290; 22; 290; -939; 40; 756; -627; -182; -746 -> D
-188; 64; -424; 668; -130; -539; 464; 93; 534 -> R
-208; -102; -23; 392; 71; -348; 261; 162; 342 -> Z
27; -202; 514; -542; 254; 389; -400; 62; -387 -> W
-149; 132; -480; 832; -194; -634; 581; 38; 627 -> C
224; -59; 428; -844; 127; 671; -578; -115; -663 -> H
4; -239; 576; -578; 292; 408; -420; 87; -405 -> U
-160; 124; -490; 823; -189; -632; 571; 50; 626 -> S
159; -490; 124; 823; 135; 460; -401; -73; -459 -> Q
-286; -22; -297; 911; -41; 182; 603; 182; 726 -> F
then: 4; -239; 576; -578; 292; 408; -420
87
then: 124; -490; 823
-189
count F: 182
2

756; -237; 151; -423; 28; -17; -34; -150; 58; 226; 301; 258; 31; 65; 67; -115 : K
-547; 87; 81; 277; -112; -17; 71; -28; -206; -209; -3; -299; -197; 65; 115; 449 : V
973; -480; -404; -703; 306; -3; 151; 94; 189; 552; -91; 481; 412; 45; 67; -680 : T
-113; -75; 151; 137; -19; -75; 177; -109; -272; -209; 84; -188; -197; 45; 67; 308 : L
-764; 249; -423; 58; -34; -150; 28; 449; -17; -318; 449; -299; -197; 85; 115; 449 : M
rev: -299; 449; -318; -17; 449; 28; -150; -34; 58; -423
M
find: -113; -75; 151; 137; -19; -75; 177; -109; -272; -209; 84; -188; -197; 45; 67; 308
L
count V: 115
1
rev: -109; 177; -75; -19; 137
L
then: 151; -423; 28; -17; -34; -150; 58
226
count M: 449
3

189; -138; -161; 147; -164; -165; -37; -122; 23; -307; -67; 107; 38; -146 : Geb
352; -425; -471; 492; -354; -379; -100; -241; 99; -821; -153; 100; -13; -415 : sidid
262; -292; -355; 374; -247; -262; -77; -186; 54; -639; -136; 31; -18; -307 : maf
507; -595; -570; 564; -509; -552; -123; -320; 164; -941; -140; 304; 41; -517 : ginav
424; -508; -526; 537; -427; -459; -111; -280; 129; -897; -153; 184; 7; -467 : kese
189; 147; -138; -161; -176; -182; -50; -139; 27; -409; -92; 58; 15; -192 : suba
236; -243; -304; 317; -214; -225; -68; -168; 41; -553; -123; 29; -9; -260 : Rike
299; -353; -413; 435; -292; -312; -86; -209; 74; -729; -147; 52; -19; -362 : damu
186; -126; -139; 118; -162; -164; -32; -114; 24; -269; -55; 132; 47; -131 : limu
-459; -109; -280; 129; -897; -172; -43; -130; 23; -353; -78; 82; 28; -168 : rofa
216; -207; -258; 264; -191; -198; -59; -153; 32; -476; -107; 41; 3; -222 : Bise
then: 189; -138; -161; 147
-164
rev: -897; 129; -280; -111; -459
kese
count rofa: 29
0
then: -161; 147; -164; -165; -37; -122; 23; -307; -67; 107; 38
-146
rev: 118; -139
limu
then: -130; 23; -353; -78; 82
28
then: 492; -354; -379; -100; -241; 99; -821; -153
100

-50; -208; -417; -494; 550; -716; -239 : G
-198; -208; 734; -453; 733; -290; -313 : Y
-198; -208; -453; -261; -772; -261; 404 : B
count Y: 733
1
then: -208; -417; -494; 550; -716
-239

